The symbols move the items like this.
from | β λ κ τ ψ θ
JF | none NF JG HC RH ZM
TN | NG BH none QJ LF HB
CJ | FD LF none BH DZ HJ
PM | none JR NH DL SG NC
DQ | HH QJ none DZ BH RG
QJ | SF DQ none FP TN HD
HD | CL RG none CP HB QJ
BB | HC JL ZQ FR JG GP
MS | none SG GP JR ZM HC
BH | CQ TN none DQ CJ GF
HJ | FR MG none GF ZQ CJ
DJ | SG GP FP NH SF JL
ZM | none NL HH MS ZF JF
LZ | none HC JL NC NF SG
LF | NH CJ none TN FP MG
SG | none MS DJ PM NL LZ
JG | JF CL RG BB DD HH
HH | ZM SF DQ GP CQ JG
CQ | ZF NG BH HH FD DD
JR | none PM FD ZF MS FM
FR | FM GB HJ DD BB FD
NG | DL CQ TN SF NH DS
ZF | none DL CQ ZM JR RH
CP | JL ZQ none MG HD FP
RG | JG HD none ZQ GF DQ
NL | none ZM SF SG DL NF
FP | DJ DZ none LF QJ CP
NF | none JF CL LZ MM NL
DS | MM DD HB CL GB NG
CL | NF JG HD JL DS SF
HC | none LZ BB FM JF MS
DD | RH DS GF JG FR CQ
JL | LZ BB CP GB CL DJ
NH | PM FD LF NG DJ GB
DZ | GP FP none CJ DQ ZQ
SF | NL HH QJ DJ NG CL
GF | DD HB none RG HJ BH
GB | NC FR MG DS JL NH
MM | none RH DS NF NC DL
RH | none MM DD JF FM ZF
GP | MS DJ DZ FD HH BB
NC | none FM GB MM LZ PM
ZQ | BB CP none HJ RG DZ
FM | none NC FR RH HC JR
DL | none ZF NG NL PM MM
MG | GB HJ none HB CP LF
FD | JR NH CJ CQ GP FR
HB | DS GF none HD MG TN

The rows follow the links: the fewer symbols apart two items are, the more alike their rows tend to be.

Each row is also shifted at random along 9 hidden directions that mean nothing.

Some items, each with a row of numbers:
DZ: [  11    9    4    5   14    1  -18   -6  -48   -9   -5  -13   32   27  -25  -14   30   -7   -8   -8   17    3   32  -27  -27  -31  -32  -46  -34   -9    0  -61  -14  -46    7  -24    4   24  -49   -2   22  -12  -44  -36    3   -9  -30  -41  -23   -7   -4   38   -9    0  -12    3  -10  -19    7  -27    6  -19   64  -53  -52]
JG: [   1   -3  -13  -21  -23   -7    0   -4    4   18  -20   -3   -1   15    6   11  -28   12  -44   22   39   -5  -11  -34   10    4  -24   -6   -4   15   10  -37   -4    5  -30   -9   -9  -44    7   24  -38   17  -75  -33  -13    2   18    8   25   -6   -2   15  -15  -10  -25  -18   38   17   34   39  -14    7  -84   33  -30]
CJ: [  -3   -9    7  -21    1   20    0    8   16  -79  -60  117  -36  -22  -49   68   80    1  -38   65  -35  -49  -26  -29  -18   47   -6   12    1  -39    8   -3  -25  -46  -31    1   -4  -15  -50   38   45  -50  -18   -4    8  -20   25  -22  -22   53  -15    7   -8  -35   -4  -31   -7   51   79   16    5   23   42   -7    8]
NG: [   0    7   -6    2    3   32  -14    2  -14   68   10  -40   56   23   29  -26   -9   41   23  -21   42   29  -16   -7  -37  -30   11  -32  -57   33    2   14  -60   14   31  -72   13   -5   38   56  -12   65  -41  -55  -46   17   12   23  -16    0   21    9  -45   30    5  -30    8   -6   10  -16   28  -44  -14    4   -7]
BH: [  11   21    4    7  -12    9   -3    0   38  -35  -24  -26  -74  -52  -19   31   29   50  -39  -56  -48  -46  -65   76   17   69   72   58   65  -64  -11   47   45   79  -66    5   21  -57    2  -16   20   -2   92   40   30   36   23  -21   -4   18   32  -13  -24   -9   30  -37   41   27    3  -31   41   22  118  -11   79]
TN: [ -24  -23   19  -28   -8   33  -10   19  -26  -89   -7  -28   -5   -3  -19    4   11  -25   20   15  -15   15   -6  -48  -31   -9   -5   -1  -37    3  -25   18    2   -4   36  -32   25   39  -18  -26    4  -59   56   -8   17  -26  -12  -33  -15    8  -17  -29  -11    5   35   12  -27  -41    1    2   -1   -2  -49  -23  -35]
MG: [ -17  -19    3    5   13   -9   32  -14  -43   14   20   17   38    5    3  -16   21  -20   28    6  -21   28   41  -18    0  -16  -36  -19  -46   29  -20   -3  -20  -55  -34    3    9   14   16  -37  -33   -3  -12   -3  -27  -29  -12   -1   -3   -2   12   24    5   -9    2   15    9   15  -14    1  -30   25  -40   22  -22]
GB: [  -6  -16    8  -10    2   -9   18    7    8  -33    3  -19  -24    2    0   23   63   47   16   19   -4   13   20   42   13   11   19  -27  -28    4   14   35  -22   49  -16  -22   -2   -4   37   11  -10   -7   74  -25   26   17   46   20   -5   -5  -14  -15  -25    4   16  -21    5   -6   25  -76   10   12   37   32   78]
HB: [ -25  -20   -7  -41  -17    8   27  -17  -28  -32  -16   18  -30  -21   -9   11   38    3   20    6  -27   22  -17  -26  -12   36   16   11  -42   22  -16   27  -25   -6  -32  -30   16  -12   20  -24  -41   -7   23  -24  -22  -25   41  -23    3    8   10    7  -45  -13   16  -18    6   30   23   -4  -11   23  -49   33  -88]
FR: [  12    1  -23    6    3   -7   10  -10  -30  -11  -15   -8  -12  -11   -9   24   47   52  -14    3  -18  -25   18   19   16    4   -5  -11  -21   -2   21  -33    3   -4  -31  -16    2  -29   -8   -2   -5    6  -27  -50   -5   10   21  -18    4    5   -5   22  -31  -19  -19  -26   20   -6   35  -41   18   22   67    6  -43]
CQ: [  16   -6  -11  -15   -8   22  -22    9   -7 -103  -41  -48  -36  -22  -23   52   67   62    4    0  -12  -13   -6   22  -20   23   59  -20  -36  -11   -5   23  -16   47   10  -32   22   12  -25    0   28  -34   95  -51   15   -5   34  -17   -5    8  -12  -10  -47    4   30  -47  -15  -46   51  -73   56   -6  100  -36   21]
GF: [ -11    2   -4   -1  -14  -14   34   -3  -32  -41   -2  -72   24  -11    6   -6   40   13  -12  -24    6   26   12   16   14    4    7  -52  -17    3  -22  -35   40    7 -114   25   -8  -22   -1  -59  -29  -11   33  -26   -8  -19  -28  -20    4  -21   -4   36  -16   -8   43   22   79  -36    7  -16  -29   36   10   -9   69]
HH: [  12   20  -40   17    8   12  -19    2  -36   62    9  -11   34   -7   -7    4  -63  -20  -22  -35   -6  -28   -9  -41  -16  -49  -67   31    2   13   -7  -65   42 -101  -20   -5   38  -31  -47    1   -3   34 -133   -2  -48  -19  -51  -36   15   -4   40   63   35  -21  -31    2   -9   12  -22   73  -32  -20   -4  -14  -88]
DS: [ -16   14   -3   -5  -14    9   24   -1   -9   42   10   -5   11  -14   16  -11  -24  -16   -2    8   -7   24  -19   -5   20  -37  -29   18    9    6   19   -8   24  -26   -9   12   12  -29   12   13  -22    8  -41   30  -18   -7  -15  -12   20   19    8    2   14  -19   10   24   -2    0  -25   44  -49   -5  -41   34   17]
DJ: [   0   -7   16  -30    3   29  -20   21    4  -16  -11   -3  -14   20  -23   14   13  -12   11    5   28   -3  -24  -33  -45   -4  -11   -3  -35    4   21   -1  -13  -29    5  -48   20  -34   -5   11    8  -17  -25  -29    9   -1   10  -25  -14   -1    1   21   -5   -5   -1  -18  -27    9   35   -1  -19   -9  -49   20  -51]
DL: [  -8   -1    5    0   -5   29  -14   14    8  -15   16  -15   13   -5   16  -15  -38  -29   24    0    0   15  -18  -20  -11  -23    0   26    5    7   -4   20   18    9   57   -5    3   24    1   -6   11  -13   15   19   -1   -3  -27    1   -8    4   -6  -37   16   16   22   25  -24  -41  -19   33    4  -12  -59  -11  -18]
FD: [   5  -10   -6   42   28    0  -19    3    0  -29    6  -77   29  -24   -9   29  -52  -16   19  -36  -47  -14   35   11   -4   -5  -17   38    1   -4  -35   24   45  -44   25   32   55   17  -33  -51    7  -49   64   49   -6  -24  -57  -11   11    5   13   13   50   -6   21   -3  -37  -60  -30    8    0   29  -25  -22   87]

From each start, follow one symbol. Which item do you reach?
Answer with the item's name.
[ -12   -6   16   -4    2    0  -17   -8   14   36   12   43    5   10    4   -6  -40  -19    3   -4   -5    9  -19  -16  -15    7    2   34   12    2  -33   43  -27    2   36   -5    9   32   13   21   -8   15   18   60    0   10    3   26   -1    6   22  -33   28   19   -5    4  -24   45  -38   26    5  -27  -32   -1   11]
ψ: TN
[ -16  -19   47  -49  -19   -8   25    6   39  -52  -37   51  -20   25  -19   24   89    9  -26   83   62   17   -6  -11   -4   38   14  -73  -22  -26   18   15  -68   41  -26  -13  -37  -14   19   67    6  -34   42  -19   46    8   62   20  -22   13  -35   -3  -39    9   18  -16   16   37   66  -43  -20   -9   -9   27  158]
τ: MG
[  -4  -19    0  -28  -20  -22  -10  -11  -51  -50  -22   66  -15   22  -25   -4    5  -27  -37   71   -5    3   32  -63   14  -20  -43   -6  -13   -1    7  -57  -20  -24   54    0  -18   66  -50   10   -2  -46  -48   -6   26  -28    9  -34   13   12  -39  -30   -1  -12  -29   22  -33   -9    5   12    2  -15    8  -32 -112]
β: JG
[  -7   -1  -13   11   21   28    7   22  -18  -19   32  -18   22   -1    4   -7   17  -22   53  -38  -12    2   11   -4  -26  -23  -18   -6  -26   37  -17    0   34  -33  -50  -10   -5   -6   11  -64    3   11   -3  -39  -25  -13  -39    1  -33  -29   -2   18   14    0   17   25   18  -15   -2    6  -20   31  -35    4  -82]
κ: NH
[ -15   -4   23  -15    3   22   -6    8    5    0    0   23   -9    7  -21   -1  -28  -51    3  -11   -3  -17  -30  -40  -24    9  -28   44   10  -19    1   14   12  -45   -2  -18   26  -29   -9  -11    8  -32  -24   41    9   -1  -14  -32   -9   10   17    6   22  -12   -4    4  -20   33   -6   38  -30    4  -72   16  -41]
ψ: QJ
[ -10   -6   17   16   11   -6    3    2   53   17   20   -5  -11  -27   20   24  -78  -33    8   40  -34  -11   -6   -1   42   -4  -28   60   61  -22   14   54   11  -15   96   35   33  -15    6   37   11  -41   31   88   13    1    8   14   24   35    8  -41   49   -7    0    5  -68  -17  -29   38  -13    2  -80   34  137]
ψ: LZ
[  13   26  -20   21   -6   -1   -4  -21  -11   82    3  -65   18  -21   24  -14  -71   35  -47   -7    0  -16  -21    3   39  -42  -32   29   36  -28   46  -43   11  -13   59  -15   42  -55  -10   67   -2   28  -83   14  -12   24   -2  -39   43   36   35   10  -19  -19  -31  -20  -20  -27  -13   16    8  -39   45   -4   42]
τ: JG
[  -5  -15    3   10   -6  -19  -20   -8   15  -25   -4   22    3   25    1  -28  -17    2    0  -43   -3   10    3   25  -12   67   55   16    6   13  -71   41   -1   80  -48   27  -42   71   20  -66  -37    7   73   21    7    2  -17   61  -17  -37   -8  -46   14   34    7    5   61   22  -15   12   43   29  -55  -19  -64]
τ: DZ
[   6  -10    2   14   11   15  -22   13   48  -21  -17  -11   10   -3    5   19  -25   19   -5    4    9  -25  -19    7   -8   38   18   15   19  -10  -10   28   -9   40   28   -7   -5  -10    6   19   12  -12   13  -17    1   14    8   38  -12   11   -9  -25   -9   13   -2  -31    8  -19   37   14   42   20  -68    0   44]
τ: ZF
[   4   -5   10  -26  -19  -11    1    3    9  -32  -32  -23  -11   34  -14   -3    9   12  -35   24   56   -6   -1  -11    6   16    4  -41  -10   -9   27  -36    0   30  -25  -11  -27  -26   -1    4  -19  -27  -23  -49   26    5   12   -4    9  -19  -34    8  -25   -4   -9   -8   32  -27   58  -14  -11   22  -69   15    8]
τ: FR
[ -12  -21   27   -2   -1  -21    1  -19   27   11  -34   77   41   27    1   -2  -16   -4  -44   88   13    4   15  -23   13   32  -22  -13   10  -24    0   -2  -67    2   54   16  -41   36   -4   74   -4  -26  -36   27    9    5   13   46    3   45  -24  -37   -6   -1  -20  -12    9   14   34   34   21   -2  -72    4   90]
τ: GF
[  10   16  -10   14  -10  -22    1  -12   41   47   10   -7  -32  -11   20   -8  -68    7  -33  -17    1  -26  -25   24   46   12    4   45   76  -15   15   -6   34   44    8   29   -8  -28   11   12  -10   27  -32   29    9   26   13   18   33   -4    8  -23   12   -4  -32    5   10   12  -19   29    7   -7   -1   11   -5]
κ: JG
[  23   10   -3    7   11    4  -22   14    2  -28   -8  -36   -2    6   -9    7   22    1    9  -15   20  -14   15    1  -22   -7   10  -35  -10   -2   12  -24    3   -8    5   -9   -2   -3  -28  -12   33   -8   -4  -44   12    0   -7  -23  -13  -17  -10   23   -9   10   -2   -8  -15  -33   22  -35   10    0   47  -31  -14]
κ: GP
